Below is a small trained network, with its code and all its weights. Each question gives an input and a class and asks what happens when units are switched off, that is, made to give their printed mean instead of their output.

import numpy as np


def w(rows, s, z=0):
    codes = np.array(rows[::2]) - 128.0
    scale = np.full(codes.shape[1], s)
    scale[-1] = z or s
    return codes * scale


def f(y):
    return y / 2 * (1 + np.tanh(0.7978845608 * (y + 0.044715 * y**3)))


def log_softmax(a):
    a = a - a.max(-1, keepdims=True)
    return a - np.log(np.exp(a).sum(-1, keepdims=True))


def net(x, mask):
    res = np.array(x, float).reshape(1, 3) / 4 @ E
    y = f(res @ A[0][:, :-1].T + A[0][:, -1])
    res = res + np.where(mask, y, B[0][:, -1]) @ B[0][:, :-1]
    return log_softmax(res[-1] @ U[:, :-1].T + U[:, -1])


A, B = {}, {}
E = w([
[90,132,151,122,205,29],'x0',
[83,198,5,106,61,80],'x1',
[48,185,228,66,108,96],'x2',
],0.013)
A[0] = w([
[191,32,211,170,173,176,192],'N0',
[60,148,153,95,33,189,227],'N1',
[179,55,142,125,107,248,156],'N2',
[204,116,83,146,129,103,165],'N3',
[214,34,118,106,181,227,234],'N4',
[55,90,180,93,236,96,188],'N5',
[118,117,169,104,176,77,153],'N6',
[38,230,133,77,69,60,183],'N7',
[208,149,114,88,177,175,203],'N8',
[126,124,155,123,238,38,142],'N9',
[35,223,68,76,156,85,253],'N10',
[71,176,215,107,109,117,98],'N11',
[191,33,154,119,195,111,109],'N12',
[179,64,106,154,154,125,197],'N13',
[70,184,198,155,191,70,162],'N14',
],0.011,0.0057)
B[0] = w([
[155,110,163,209,148,170,247],'N0',
[156,120,141,130,40,148,204],'N1',
[152,190,112,202,74,229,225],'N2',
[104,159,82,153,128,76,186],'N3',
[73,244,104,235,133,167,249],'N4',
[131,39,222,111,215,114,209],'N5',
[115,89,193,120,176,140,175],'N6',
[167,197,163,30,69,128,249],'N7',
[121,168,65,208,114,144,175],'N8',
[98,107,185,122,219,83,200],'N9',
[136,152,95,53,126,92,249],'N10',
[129,66,148,119,103,131,192],'N11',
[147,163,133,179,220,138,196],'N12',
[92,127,69,166,150,120,193],'N13',
[141,69,174,91,152,132,205],'N14',
],0.011,0.018)
U = w([
[121,174,141,192,130,237,154],'0',
[118,95,198,174,224,145,117],'1',
[115,113,64,148,169,32,140],'2',
[136,176,144,30,80,133,253],'3',
[104,97,193,2,167,122,55],'4',
[94,36,137,114,130,146,5],'5',
[154,45,218,139,125,188,91],'6',
],0.012,0.0028)

Each question gives the input, the list of numbers given to net, and the class t.
The units are the neurons (one row each of A and B). Each row of codes is followed by its name. A weight is (code - 128) times the scale printed after its matrix; where a second scale follows, it is the last column's (A, B and U).
mask holds one flag per neuron, in row order. A switched-off neuron (its flag False) gives its mean, the last column of its row in B, instead of its output. The means were averaged over made-up inputs and are rounded, as every weight is.
A unit's drop is (log p(t) with every unit on - log p(t) with that unit switched off) / (log p(t) with every unit on - log p(t) with every unit switched off).
unit that matters most: the unit with the biggest drop
top k neurons: the k neurons with the biggest drops, biggest first
drop of u: that unit's drop, to one decimal
input [0,-3,6], class 4: unit that matters most -> N2
input [-7,5,-1], class 3: top 3 neurons -> (N4 N0 N12)
input [1,1,-1], class 2: top 2 neurons -> (N7 N2)
input [3,-6,-6], class 0: top 2 neurons -> (N4 N2)
input [3,0,-1], class 1: top 2 neurons -> (N7 N10)
input [0,-5,5], class 6: top 2 neurons -> (N4 N11)
input [0,-7,-1], class 0: top 2 neurons -> (N4 N2)
input [-8,8,-3], class 3: top 2 neurons -> (N4 N0)
input [-1,3,-3], class 2: drop of N7 -> 0.3
input [5,-5,7], class 4: drop of N4 -> 0.2
input [-1,4,-3], class 2: drop of N7 -> 0.4
